Below are the code and all the weights of a small trained network. Each question names an input and a class and asks about switching units off, where a switched-off unit gives its printed mean instead of its output.

import numpy as np


def w(rows, s, z=0):
    codes = np.array(rows[::2]) - 128.0
    scale = np.full(codes.shape[1], s)
    scale[-1] = z or s
    return codes * scale


def f(y):
    return y / 2 * (1 + np.tanh(0.7978845608 * (y + 0.044715 * y**3)))


def log_softmax(a):
    a = a - a.max(-1, keepdims=True)
    return a - np.log(np.exp(a).sum(-1, keepdims=True))


def net(x, mask):
    res = np.array(x, float).reshape(1, 7) / 4 @ E
    y = f(res @ A[0][:, :-1].T + A[0][:, -1])
    res = res + np.where(mask, y, B[0][:, -1]) @ B[0][:, :-1]
    return log_softmax(res[-1] @ U[:, :-1].T + U[:, -1])


A, B = {}, {}
E = w([
[128,67,158,24,84,136,109,84],'x0',
[113,66,161,157,109,229,178,143],'x1',
[199,188,197,127,103,142,104,92],'x2',
[194,48,81,188,80,98,53,133],'x3',
[167,127,138,98,254,130,89,85],'x4',
[139,129,67,137,113,89,130,81],'x5',
[183,137,96,149,104,108,179,141],'x6',
],0.0098)
A[0] = w([
[50,152,109,102,138,178,159,116,159],'N1',
[220,174,172,137,115,108,99,146,180],'N2',
[89,140,151,23,111,254,171,130,215],'N3',
[119,229,57,205,151,28,139,127,253],'N4',
[145,22,67,52,31,101,158,164,204],'N5',
[168,175,202,107,138,138,197,130,219],'N6',
[72,91,150,35,193,132,122,49,195],'N7',
[179,89,95,179,34,114,114,150,233],'N8',
[117,143,147,139,117,230,147,127,127],'N9',
[111,172,82,215,111,69,152,193,175],'N10',
[118,88,153,96,193,149,133,100,109],'N11',
[136,59,40,131,24,187,113,140,186],'N12',
[99,91,148,79,187,110,95,70,171],'N13',
[106,53,188,100,59,181,137,132,214],'N14',
[117,109,78,187,205,110,108,130,192],'N15',
[191,170,186,51,155,106,84,117,200],'N16',
],0.0089,0.0041)
B[0] = w([
[40,145,136,74,83,189,190,191,192],'N1',
[121,227,164,156,235,96,19,86,188],'N2',
[59,98,190,136,244,158,254,178,254],'N3',
[197,190,41,93,80,213,210,69,245],'N4',
[83,95,138,103,201,85,125,50,230],'N5',
[125,240,160,139,247,105,100,173,204],'N6',
[160,80,166,7,120,199,137,192,244],'N7',
[175,85,83,181,163,21,102,29,221],'N8',
[161,142,65,215,188,95,138,217,181],'N9',
[116,111,12,144,81,140,201,31,210],'N10',
[186,71,109,108,184,101,112,169,180],'N11',
[63,16,98,123,139,46,102,62,220],'N12',
[195,40,149,17,59,226,105,157,206],'N13',
[16,32,138,158,226,89,186,118,223],'N14',
[146,131,76,137,83,172,74,151,195],'N15',
[211,175,209,97,199,178,85,101,215],'N16',
],0.0061,0.011)
U = w([
[184,242,182,117,138,105,86,88,197],'0',
[168,156,14,185,73,151,143,121,210],'1',
[95,138,176,188,162,155,160,254,7],'2',
[51,154,156,81,105,114,159,155,120],'3',
[105,52,146,142,149,37,84,67,80],'4',
[126,139,166,207,155,145,3,159,190],'5',
[195,91,204,36,119,161,87,171,115],'6',
],0.01,0.0013)

Each question gives the input, the list of numbers given to net, and the class t.
The units are the neurons (one row each of A and B). Each row of codes is followed by its name. A weight is (code - 128) times the scale printed after its matrix; where a second scale follows, it is the last column's (A, B and U).
mask holds one flag per neuron, in row order. A switched-off neuron (its flag False) gives its mean, the last column of its row in B, instead of its output. The means were averaged over made-up inputs and are rounded, as every weight is.
A unit's drop is (log p(t) with every unit on - log p(t) with that unit switched off) / (log p(t) with every unit on - log p(t) with every unit switched off).
The circuit of an input: a set's keep is (log p(t) with only the set's units on - log p(t) with every unit switched off) / (log p(t) with every unit on - log p(t) with every unit switched off). Starting from the 12 units with the biggest drops (on a tie, the unit counted first), units are removed one at a time, each time the one whose removal leaves the highest keep (on an exact tie, the one counted first), for as long as the keep stays at least 0.8.
circuit, biggest first: the units of the circuit, biggest drop first
unit that matters most: the unit with the biggest drop
k most important neurons: the k neurons with the biggest drops, biggest first
drop when u is switched off: that unit's drop, to one decimal
input [6,-4,7,-6,-1,-4,4], class 0: unit that matters most : N6
input [-7,-8,0,-8,8,5,-6], class 6: circuit, biggest first : (N13; N7)
input [4,-7,-3,0,-3,-8,4], class 4: 2 most important neurons : (N7; N5)
input [-4,0,8,-6,1,-8,-5], class 2: 2 most important neurons : (N3; N9)
input [5,7,5,-2,-2,6,-6], class 2: circuit, biggest first : (N3; N9)
input [5,-5,7,4,-2,-4,2], class 0: 2 most important neurons : (N16; N2)
input [5,2,7,-2,-4,3,-6], class 2: 2 most important neurons : (N3; N14)
input [-6,-5,2,3,7,6,-7], class 0: 2 most important neurons : (N16; N2)
input [-5,-2,-3,-5,-7,-7,1], class 1: 2 most important neurons : (N10; N4)
input [6,5,-5,-1,-1,-1,0], class 4: drop when N2 is switched off : -0.1
input [1,-3,6,0,-3,-2,-7], class 0: drop when N10 is switched off : -0.1
input [-4,-5,-6,8,0,3,2], class 1: drop when N4 is switched off : 0.3
